Here is a tiny trained network, its code and every weight. The questions are about switching its units off for an input and a target symbol, where a switched-off unit gives its printed mean instead of its output.

import numpy as np


def w(rows, s, z=0):
    codes = np.array(rows[::2]) - 128.0
    scale = np.full(codes.shape[1], s)
    scale[-1] = z or s
    return codes * scale


def f(y):
    return np.maximum(y, 0)


def softmax(a):
    e = np.exp(a - a.max(-1, keepdims=True))
    return e / e.sum(-1, keepdims=True)


def log_softmax(a):
    a = a - a.max(-1, keepdims=True)
    return a - np.log(np.exp(a).sum(-1, keepdims=True))


def net(x, mask):
    ids = ['αβγδζημξστφψω'.index(c) for c in x.split()]
    T = len(ids)
    res = E[ids] + P[:T]
    u = 0
    for l in range(3):
        q, k, v = (res @ M[l].T for M in (Q, K, V))
        z = softmax(np.where(np.tri(T) > 0, q @ k.T / 4**0.5, -1e9)) @ v
        res = res + np.where(mask[u], z, O[l][:, -1]) @ O[l][:, :-1]
        u += 1
        y = f(res @ A[l][:, :-1].T + A[l][:, -1])
        res = res + np.where(mask[u : u + 12], y, B[l][:, -1]) @ B[l][:, :-1]
        u += 12
    return log_softmax(res[-1] @ U[:, :-1].T + U[:, -1])


Q, K, V, O, A, B = {}, {}, {}, {}, {}, {}
E = w([
[167,143,82,125,181],'α',
[192,98,110,95,50],'β',
[151,106,254,93,196],'γ',
[121,21,19,78,144],'δ',
[38,106,140,169,124],'ζ',
[86,150,122,138,38],'η',
[148,174,146,156,174],'μ',
[109,134,154,160,81],'ξ',
[130,67,219,130,84],'σ',
[154,184,87,162,123],'τ',
[161,152,73,134,162],'φ',
[135,81,57,166,165],'ψ',
[72,60,129,150,188],'ω',
],0.022)
P = w([
[177,44,255,220,114],'0',
[168,80,193,245,160],'1',
[128,132,135,222,157],'2',
[132,151,127,175,149],'3',
[122,151,123,157,149],'4',
[114,148,124,144,146],'5',
[105,148,121,133,143],'6',
[97,148,121,125,144],'7',
[87,148,120,115,146],'8',
[85,148,119,108,144],'9',
[75,150,119,103,146],'10',
[69,151,122,99,152],'11',
[66,151,126,94,152],'12',
],0.0084)
Q[0] = w([
[78,206,127,204,156],'L0H1',
[50,196,154,97,27],'L0H1',
[142,139,170,62,191],'L0H1',
[255,179,150,129,159],'L0H1',
],0.0068)
K[0] = w([
[21,158,140,178,167],'L0H1',
[40,86,155,152,21],'L0H1',
[135,155,240,101,145],'L0H1',
[253,237,146,126,122],'L0H1',
],0.0047)
V[0] = w([
[65,153,108,146,79],'L0H1',
[90,49,110,71,254],'L0H1',
[77,75,131,207,137],'L0H1',
[250,73,66,137,30],'L0H1',
],0.0045)
O[0] = w([
[171,147,164,163,165,73],'L0H1',
[131,244,129,96,173,120],'L0H1',
[91,169,44,143,155,145],'L0H1',
[94,163,255,112,167,252],'L0H1',
],0.0076,0.0039)
A[0] = w([
[133,139,168,189,160,27],'L0N1',
[171,143,41,98,48,95],'L0N2',
[67,156,172,168,69,70],'L0N3',
[103,164,94,166,95,40],'L0N4',
[131,85,46,164,155,71],'L0N5',
[54,125,152,225,72,68],'L0N6',
[54,42,166,180,147,139],'L0N7',
[147,163,144,51,113,253],'L0N8',
[229,146,75,114,213,130],'L0N9',
[115,179,174,149,113,66],'L0N10',
[155,124,148,1,200,209],'L0N11',
[245,178,104,192,133,182],'L0N12',
],0.01,0.004)
B[0] = w([
[205,102,155,112,94,147],'L0N1',
[125,152,100,220,223,176],'L0N2',
[153,209,204,52,187,166],'L0N3',
[105,78,173,106,82,140],'L0N4',
[158,88,175,43,131,169],'L0N5',
[14,241,115,8,83,176],'L0N6',
[178,182,204,112,225,199],'L0N7',
[102,114,132,206,47,229],'L0N8',
[105,107,232,98,81,187],'L0N9',
[253,56,41,87,146,145],'L0N10',
[152,108,69,195,28,255],'L0N11',
[221,223,110,236,188,173],'L0N12',
],0.0071,0.0077)
Q[1] = w([
[91,184,32,239,1],'L1H1',
[143,2,154,53,173],'L1H1',
[155,111,103,67,94],'L1H1',
[65,61,99,123,101],'L1H1',
],0.0068)
K[1] = w([
[215,136,118,108,49],'L1H1',
[21,33,65,136,181],'L1H1',
[9,107,26,32,2],'L1H1',
[99,47,102,120,217],'L1H1',
],0.0071)
V[1] = w([
[43,119,88,186,215],'L1H1',
[165,61,124,1,130],'L1H1',
[167,199,138,146,78],'L1H1',
[174,132,83,84,122],'L1H1',
],0.007)
O[1] = w([
[161,79,148,71,150,1],'L1H1',
[190,125,136,163,130,122],'L1H1',
[169,146,118,239,130,192],'L1H1',
[227,115,165,255,62,103],'L1H1',
],0.0094,0.008)
A[1] = w([
[109,82,126,46,253,191],'L1N1',
[136,45,115,98,205,14],'L1N2',
[127,81,58,182,161,137],'L1N3',
[102,86,71,135,38,97],'L1N4',
[89,184,19,163,111,133],'L1N5',
[162,32,104,66,97,105],'L1N6',
[123,197,154,143,68,2],'L1N7',
[199,1,147,165,210,176],'L1N8',
[93,122,167,75,44,59],'L1N9',
[211,80,97,70,97,142],'L1N10',
[110,18,172,110,83,113],'L1N11',
[39,174,82,137,109,130],'L1N12',
],0.0088,0.006)
B[1] = w([
[83,115,107,172,196,203],'L1N1',
[213,254,154,128,145,157],'L1N2',
[157,216,164,109,184,181],'L1N3',
[60,62,88,91,70,234],'L1N4',
[169,144,172,167,175,254],'L1N5',
[54,158,183,141,137,178],'L1N6',
[145,55,69,33,206,237],'L1N7',
[197,177,94,118,214,219],'L1N8',
[190,33,20,119,173,175],'L1N9',
[101,139,215,207,50,172],'L1N10',
[187,166,46,217,136,195],'L1N11',
[108,112,156,132,197,223],'L1N12',
],0.0075,0.0061)
Q[2] = w([
[129,119,21,156,173],'L2H1',
[224,56,244,118,123],'L2H1',
[79,185,91,187,95],'L2H1',
[148,46,101,115,20],'L2H1',
],0.011)
K[2] = w([
[185,141,41,148,174],'L2H1',
[183,94,253,137,179],'L2H1',
[148,111,48,138,91],'L2H1',
[90,96,127,153,137],'L2H1',
],0.012)
V[2] = w([
[68,70,212,172,99],'L2H1',
[78,254,75,87,77],'L2H1',
[105,157,61,102,132],'L2H1',
[57,108,172,198,91],'L2H1',
],0.0064)
O[2] = w([
[215,2,158,121,20,75],'L2H1',
[175,180,108,64,143,2],'L2H1',
[244,110,129,127,101,30],'L2H1',
[123,34,228,102,83,135],'L2H1',
],0.0056,0.0034)
A[2] = w([
[211,48,102,35,83,41],'L2N1',
[117,174,162,213,142,115],'L2N2',
[165,137,177,228,91,254],'L2N3',
[130,150,50,34,95,107],'L2N4',
[148,146,184,122,228,126],'L2N5',
[122,148,40,237,177,208],'L2N6',
[91,57,45,179,48,60],'L2N7',
[61,175,199,37,102,153],'L2N8',
[255,80,105,201,139,59],'L2N9',
[111,57,157,93,95,51],'L2N10',
[32,59,174,55,18,107],'L2N11',
[210,159,89,197,225,104],'L2N12',
],0.0095,0.0046)
B[2] = w([
[72,170,167,188,159,140],'L2N1',
[161,139,140,88,66,213],'L2N2',
[104,180,94,173,154,252],'L2N3',
[159,161,86,244,141,136],'L2N4',
[85,109,107,150,56,223],'L2N5',
[145,66,238,103,170,248],'L2N6',
[64,157,144,77,76,192],'L2N7',
[225,104,122,52,146,152],'L2N8',
[137,132,182,64,208,194],'L2N9',
[254,170,115,136,186,145],'L2N10',
[229,118,19,120,124,164],'L2N11',
[130,112,69,142,95,246],'L2N12',
],0.0091,0.018)
U = w([
[222,155,172,164,205,173],'α',
[14,244,222,150,64,174],'β',
[106,171,75,183,15,251],'γ',
[124,154,136,138,126,25],'δ',
[88,137,171,77,140,179],'ζ',
[125,209,86,157,189,2],'η',
[133,145,154,122,117,27],'μ',
[159,229,165,67,128,12],'ξ',
[182,108,207,64,83,76],'σ',
[132,143,143,128,121,30],'τ',
[175,109,130,94,165,182],'φ',
[194,36,141,132,126,72],'ψ',
[81,111,118,147,148,196],'ω',
],0.011,0.0049)

Each question gives the input, a string of symbols that net reads in full, and the target symbol t.
The units are the heads (4 rows each of Q, K, V and O) and the neurons (one row each of A and B). Each row of codes is followed by its name. A weight is (code - 128) times the scale printed after its matrix; where a second scale follows, it is the last column's (O, A, B and U).
mask holds one flag per unit, layer by layer, with each layer's heads first. A switched-off unit (its flag False) gives its mean, the last column of its rows in O or B, instead of its output. The means were averaged over made-up inputs and are rounded, as every weight is.
A unit's drop is (log p(t) with every unit on - log p(t) with that unit switched off) / (log p(t) with every unit on - log p(t) with every unit switched off).
The circuit of an input: a set's keep is (log p(t) with only the set's units on - log p(t) with every unit switched off) / (log p(t) with every unit on - log p(t) with every unit switched off). Starting from the 12 units with the biggest drops (on a tie, the unit counted first), units are removed one at a time, each time the one whose removal leaves the highest keep (on an exact tie, the one counted first), for as long as the keep stays at least 0.8.
circuit, biggest first: the units of the circuit, biggest drop first
unit that matters most: the unit with the biggest drop
k most important neurons: the k neurons with the biggest drops, biggest first
top k neurons in layer l: the k neurons of layer l with the biggest drops, biggest first
input β μ ψ β ψ, target ψ: circuit, biggest first	L2N6, L2N12
input δ β ψ γ β δ δ β ψ η β γ, target β: 3 most important neurons	L0N6, L0N11, L0N8
input η ξ γ σ δ τ μ β δ β, target β: unit that matters most	L0N2
input γ μ β β δ, target α: 2 most important neurons	L1N8, L1N11
input μ β δ η γ η, target η: circuit, biggest first	L0N6, L1N7, L2H1, L2N4
input β β β γ β τ ξ, target ξ: circuit, biggest first	L2N8, L0N3, L0N6
input δ σ β ξ β ξ γ β β η γ δ δ, target γ: circuit, biggest first	L1N4, L0N11
input β τ ψ, target ψ: top 3 neurons in layer 0	L0N5, L0N11, L0N8
input ω γ φ ξ δ, target α: top 3 neurons in layer 0	L0N2, L0N7, L0N6
input ψ β β δ α μ β δ, target β: top 3 neurons in layer 0	L0N6, L0N11, L0N9
input ξ μ η β α δ η ψ β δ γ β δ, target γ: top 4 neurons in layer 1	L1N6, L1N10, L1N4, L1N5
input γ δ μ β, target α: 3 most important neurons	L0N12, L2N7, L0N2
input β ψ β β γ ζ β γ η, target ζ: 4 most important neurons	L1N12, L1N5, L0N6, L0N2
input γ β β δ β δ μ μ δ β μ η, target η: top 2 neurons in layer 1	L1N9, L1N7
input ψ μ β ω γ μ, target β: unit that matters most	L2N6
input β β β β γ ω β ξ γ γ δ φ, target α: 3 most important neurons	L2N7, L2N6, L0N12
input β β η σ, target σ: 2 most important neurons	L2N8, L0N6
input γ β β η γ, target β: top 3 neurons in layer 1	L1N4, L1N10, L1N6
input δ δ δ ω γ γ β η γ φ, target α: 2 most important neurons	L2N6, L0N12
input η γ δ ψ β, target α: most important neuron	L0N2
input β β δ γ γ β γ β β ξ γ μ σ, target σ: 4 most important neurons	L0N7, L0N3, L2N3, L2N8
input μ β γ τ, target α: top 2 neurons in layer 1	L1N5, L1N6
input γ γ β φ β β γ β β β β ζ, target ζ: 3 most important neurons	L2N8, L1N1, L1N12
input γ μ β φ β μ, target β: top 4 neurons in layer 1	L1N9, L1N8, L1N11, L1N7
input β ξ γ ξ β, target β: 3 most important neurons	L0N2, L0N9, L0N6
